Here is a tiny trained network, its code and every weight. The questions are about switching its units off for an input and a target symbol, where a switched-off unit gives its printed mean instead of its output.

import numpy as np


def w(rows, s, z=0):
    codes = np.array(rows[::2]) - 128.0
    scale = np.full(codes.shape[1], s)
    scale[-1] = z or s
    return codes * scale


def f(y):
    return y / 2 * (1 + np.tanh(0.7978845608 * (y + 0.044715 * y**3)))


def softmax(a):
    e = np.exp(a - a.max(-1, keepdims=True))
    return e / e.sum(-1, keepdims=True)


def log_softmax(a):
    a = a - a.max(-1, keepdims=True)
    return a - np.log(np.exp(a).sum(-1, keepdims=True))


def net(x, mask):
    ids = ['ΛΞβεπω'.index(c) for c in x.split()]
    T = len(ids)
    res = E[ids] + P[:T]
    u = 0
    for l in range(2):
        r = res
        for j in range(2):
            rows = slice(2 * j, 2 * j + 2)
            q, k, v = (r @ M[l][rows].T for M in (Q, K, V))
            z = softmax(np.where(np.tri(T) > 0, q @ k.T / 2**0.5, -1e9)) @ v
            o = O[l][rows]
            res = res + np.where(mask[u + j], z, o[:, -1]) @ o[:, :-1]
        u += 2
        y = f(res @ A[l][:, :-1].T + A[l][:, -1])
        res = res + np.where(mask[u : u + 8], y, B[l][:, -1]) @ B[l][:, :-1]
        u += 8
    return log_softmax(res[-1] @ U[:, :-1].T + U[:, -1])


Q, K, V, O, A, B = {}, {}, {}, {}, {}, {}
E = w([
[36,39,74,161],'Λ',
[146,242,216,11],'Ξ',
[165,83,49,97],'β',
[196,83,254,113],'ε',
[150,147,79,11],'π',
[97,131,236,195],'ω',
],0.0095)
P = w([
[56,22,103,4],'0',
[68,23,147,50],'1',
[81,16,145,92],'2',
[102,34,161,162],'3',
[89,57,116,169],'4',
[131,59,117,211],'5',
[81,75,107,209],'6',
[97,116,143,192],'7',
],0.0022)
Q[0] = w([
[108,161,245,149],'0.h0',
[120,124,213,181],'0.h0',
[120,91,161,151],'0.h1',
[102,61,144,112],'0.h1',
],0.011)
K[0] = w([
[133,230,244,34],'0.h0',
[254,223,191,43],'0.h0',
[120,179,120,138],'0.h1',
[197,185,189,136],'0.h1',
],0.0077)
V[0] = w([
[81,1,101,176],'0.h0',
[203,88,110,124],'0.h0',
[122,92,201,251],'0.h1',
[129,73,142,125],'0.h1',
],0.0089)
O[0] = w([
[12,94,111,90,149],'0.h0',
[174,105,41,3,125],'0.h0',
[116,64,196,74,2],'0.h1',
[109,91,128,110,215],'0.h1',
],0.0061,0.0019)
A[0] = w([
[11,106,86,132,59],'0.n0',
[132,94,166,75,125],'0.n1',
[175,123,150,218,165],'0.n2',
[95,109,187,171,232],'0.n3',
[138,90,140,126,72],'0.n4',
[151,154,48,88,250],'0.n5',
[126,104,161,120,103],'0.n6',
[115,119,175,138,239],'0.n7',
],0.011,0.002)
B[0] = w([
[81,170,254,180,253],'0.n0',
[121,158,109,76,178],'0.n1',
[2,199,194,113,186],'0.n2',
[84,115,115,61,208],'0.n3',
[162,139,138,106,135],'0.n4',
[151,128,45,147,217],'0.n5',
[164,145,138,40,148],'0.n6',
[102,52,119,25,189],'0.n7',
],0.0066,0.0047)
Q[1] = w([
[89,106,247,45],'1.h0',
[22,86,207,100],'1.h0',
[72,50,1,125],'1.h1',
[205,104,148,71],'1.h1',
],0.006)
K[1] = w([
[71,76,166,183],'1.h0',
[37,62,151,170],'1.h0',
[129,254,170,144],'1.h1',
[91,112,119,210],'1.h1',
],0.0071)
V[1] = w([
[93,174,170,56],'1.h0',
[202,86,136,53],'1.h0',
[89,100,211,255],'1.h1',
[61,52,29,150],'1.h1',
],0.0068)
O[1] = w([
[211,217,91,92,254],'1.h0',
[208,77,235,96,36],'1.h0',
[2,146,166,116,41],'1.h1',
[88,26,105,182,139],'1.h1',
],0.0064,0.0043)
A[1] = w([
[134,87,175,102,57],'1.n0',
[129,116,76,120,177],'1.n1',
[172,148,167,132,252],'1.n2',
[70,83,165,174,90],'1.n3',
[107,56,117,97,144],'1.n4',
[150,121,6,95,170],'1.n5',
[106,174,136,138,106],'1.n6',
[111,77,108,106,83],'1.n7',
],0.012,0.0022)
B[1] = w([
[155,175,105,112,154],'1.n0',
[123,123,178,165,169],'1.n1',
[132,132,90,137,196],'1.n2',
[197,79,114,111,185],'1.n3',
[48,1,126,100,168],'1.n4',
[164,164,204,187,253],'1.n5',
[181,121,50,114,179],'1.n6',
[84,65,138,141,146],'1.n7',
],0.0077,0.0066)
U = w([
[2,116,74,117,251],'Λ',
[163,254,145,180,140],'Ξ',
[90,31,124,194,92],'β',
[215,112,1,59,47],'ε',
[185,73,89,225,142],'π',
[125,98,248,50,9],'ω',
],0.0048,0.0024)

Each question gives the input, a string of symbols that net reads in full, and the target symbol t.
The units are the heads (2 rows each of Q, K, V and O) and the neurons (one row each of A and B). Each row of codes is followed by its name. A weight is (code - 128) times the scale printed after its matrix; where a second scale follows, it is the last column's (O, A, B and U).
mask holds one flag per unit, layer by layer, with each layer's heads first. A switched-off unit (its flag False) gives its mean, the last column of its rows in O or B, instead of its output. The means were averaged over made-up inputs and are rounded, as every weight is.
A unit's drop is (log p(t) with every unit on - log p(t) with that unit switched off) / (log p(t) with every unit on - log p(t) with every unit switched off).
unit that matters most: the unit with the biggest drop
top k neurons: the k neurons with the biggest drops, biggest first
k most important neurons of layer l: the k neurons of layer l with the biggest drops, biggest first
heads that matter: for each layer, one digit per head in row order, 1 if its drop is at least 0.15 and else 0, layers parted by /
drop when u is switched off: that unit's drop, to one decimal
input ε ε ε, target ε: 4 most important neurons of layer 1 -> [1.n0, 1.n2, 1.n5, 1.n1]
input β Λ Λ β π β ω, target Λ: 3 most important neurons of layer 0 -> [0.n0, 0.n3, 0.n7]
input π π Λ ω ε, target Λ: heads that matter -> 01 / 11
input ω ε ω, target ω: heads that matter -> 01 / 10
input π Λ ω, target Λ: most important neuron of layer 1 -> [1.n5]
input Λ Λ π β, target Λ: heads that matter -> 10 / 01
input ω π π, target π: heads that matter -> 01 / 11
input Ξ β π π π β, target Ξ: heads that matter -> 11 / 01
input ε ε Ξ, target ε: top 3 neurons -> [0.n0, 1.n5, 1.n2]
input Ξ ε π, target Ξ: heads that matter -> 10 / 01
input β β ε ε π, target π: heads that matter -> 00 / 01
input ε ω β Ξ, target ε: top 3 neurons -> [1.n5, 0.n0, 1.n2]
input π ω β, target β: 3 most important neurons of layer 0 -> [0.n5, 0.n0, 0.n2]
input β Λ ε, target Λ: unit that matters most -> 1.h1
input π ω ε, target ε: drop when 0.n4 is switched off -> 0.0
input Ξ Ξ π, target Ξ: drop when 1.n5 is switched off -> 0.4
input Ξ Ξ β, target Ξ: drop when 1.h1 is switched off -> 0.4
